Below are the code and all the weights of a small trained network. Each question names an input and a class and asks about switching units off, where a switched-off unit gives its printed mean instead of its output.

import numpy as np


def w(rows, s, z=0):
    codes = np.array(rows[::2]) - 128.0
    scale = np.full(codes.shape[1], s)
    scale[-1] = z or s
    return codes * scale


def norm(h):
    return h / np.sqrt((h * h).mean(-1, keepdims=True) + 1e-5)


def f(y):
    return y / 2 * (1 + np.tanh(0.7978845608 * (y + 0.044715 * y**3)))


def log_softmax(a):
    a = a - a.max(-1, keepdims=True)
    return a - np.log(np.exp(a).sum(-1, keepdims=True))


def net(x, mask):
    res = np.array(x, float).reshape(1, 4) / 4 @ E
    u = 0
    for l in range(2):
        y = f(norm(res) @ A[l][:, :-1].T + A[l][:, -1])
        res = res + np.where(mask[u : u + 9], y, B[l][:, -1]) @ B[l][:, :-1]
        u += 9
    return log_softmax(norm(res)[-1] @ U[:, :-1].T + U[:, -1])


A, B = {}, {}
E = w([
[250,158,122,253,175],'x0',
[177,121,242,89,122],'x1',
[107,189,130,145,77],'x2',
[52,216,168,142,241],'x3',
],0.0046)
A[0] = w([
[132,254,111,114,45,118],'0.n0',
[107,15,106,128,218,3],'0.n1',
[72,131,133,79,170,63],'0.n2',
[164,121,76,48,52,139],'0.n3',
[143,89,157,157,113,49],'0.n4',
[109,96,106,148,157,236],'0.n5',
[171,55,90,54,243,175],'0.n6',
[80,127,20,149,114,103],'0.n7',
[168,140,143,216,112,182],'0.n8',
],0.0082,0.0027)
B[0] = w([
[64,1,182,177,114,192],'0.n0',
[101,94,194,155,99,146],'0.n1',
[147,87,78,119,181,178],'0.n2',
[104,118,101,119,203,251],'0.n3',
[88,128,120,151,102,124],'0.n4',
[79,173,61,119,92,193],'0.n5',
[59,140,160,177,55,233],'0.n6',
[116,220,183,123,46,212],'0.n7',
[110,116,125,96,166,241],'0.n8',
],0.0083,0.003)
A[1] = w([
[176,187,130,174,89,128],'1.n0',
[158,134,136,212,126,106],'1.n1',
[171,109,247,76,104,177],'1.n2',
[193,24,23,131,45,174],'1.n3',
[210,148,93,160,175,105],'1.n4',
[144,81,142,254,130,100],'1.n5',
[63,155,110,89,145,255],'1.n6',
[71,84,144,202,120,123],'1.n7',
[83,103,122,77,116,70],'1.n8',
],0.0097,0.007)
B[1] = w([
[27,194,116,5,67,144],'1.n0',
[113,76,124,43,106,147],'1.n1',
[69,221,69,180,67,200],'1.n2',
[167,195,185,191,206,200],'1.n3',
[78,30,24,2,132,146],'1.n4',
[61,50,153,30,102,165],'1.n5',
[229,139,135,135,162,255],'1.n6',
[78,41,235,146,97,170],'1.n7',
[40,54,85,21,92,147],'1.n8',
],0.0069,0.0087)
U = w([
[112,80,73,7,162,187],'0',
[89,77,220,169,87,193],'1',
[202,145,121,172,214,240],'2',
[107,209,96,145,77,163],'3',
[138,82,136,170,146,93],'4',
[166,52,117,134,121,4],'5',
[168,56,111,141,117,3],'6',
],0.015,0.0061)

Each question gives the input, the list of numbers given to net, and the class t.
The units are the neurons (one row each of A and B). Each row of codes is followed by its name. A weight is (code - 128) times the scale printed after its matrix; where a second scale follows, it is the last column's (A, B and U).
mask holds one flag per neuron, layer by layer. A switched-off neuron (its flag False) gives its mean, the last column of its row in B, instead of its output. The means were averaged over made-up inputs and are rounded, as every weight is.
A unit's drop is (log p(t) with every unit on - log p(t) with that unit switched off) / (log p(t) with every unit on - log p(t) with every unit switched off).
The circuit of an input: a set's keep is (log p(t) with only the set's units on - log p(t) with every unit switched off) / (log p(t) with every unit on - log p(t) with every unit switched off). Starting from the 12 units with the biggest drops (on a tie, the unit counted first), units are removed one at a time, each time the one whose removal leaves the highest keep (on an exact tie, the one counted first), for as long as the keep stays at least 0.8.
units of the circuit, in order: the units of the circuit, biggest drop first
top k neurons: the k neurons with the biggest drops, biggest first
top k neurons in layer l: the k neurons of layer l with the biggest drops, biggest first
input [2,-1,6,-4], class 1: units of the circuit, in order : [0.n0]
input [6,-8,-7,1], class 3: top 2 neurons : [0.n0, 0.n7]
input [-5,-8,-8,0], class 1: units of the circuit, in order : [0.n1, 0.n6]
input [-7,5,2,8], class 2: units of the circuit, in order : [1.n6, 1.n5, 1.n0]
input [1,-7,4,-7], class 2: top 2 neurons in layer 1 : [1.n3, 1.n2]
input [5,5,4,-8], class 2: top 3 neurons : [1.n3, 0.n7, 0.n6]
input [-4,-8,-5,6], class 3: top 4 neurons in layer 0 : [0.n7, 0.n5, 0.n0, 0.n6]
input [-1,-3,-5,-7], class 2: top 2 neurons : [1.n3, 0.n0]
input [6,3,-6,3], class 0: top 2 neurons in layer 0 : [0.n0, 0.n7]
input [4,-4,-5,-7], class 2: top 2 neurons : [1.n3, 0.n0]
input [0,-6,-2,-6], class 2: top 2 neurons in layer 1 : [1.n3, 1.n2]
input [0,-5,-7,5], class 1: top 2 neurons in layer 0 : [0.n6, 0.n1]
input [-7,5,5,-3], class 0: units of the circuit, in order : [0.n3, 0.n6]
input [6,-5,-3,-6], class 0: top 3 neurons : [1.n4, 1.n0, 1.n5]
input [5,5,0,3], class 0: top 2 neurons in layer 1 : [1.n4, 1.n3]
input [8,7,-7,3], class 0: top 2 neurons in layer 0 : [0.n0, 0.n7]
input [6,8,4,-1], class 3: top 2 neurons in layer 0 : [0.n3, 0.n2]
input [-2,-6,-6,-2], class 1: units of the circuit, in order : [0.n1]
input [-5,-8,-1,4], class 3: top 2 neurons : [0.n7, 1.n3]
input [1,-8,-6,1], class 3: units of the circuit, in order : [0.n7]
input [-5,-1,-6,3], class 1: top 3 neurons : [0.n6, 0.n1, 1.n7]
input [6,-3,8,-2], class 1: top 2 neurons : [0.n0, 1.n7]
input [-2,1,-4,-4], class 1: top 4 neurons : [0.n6, 1.n7, 0.n1, 0.n2]
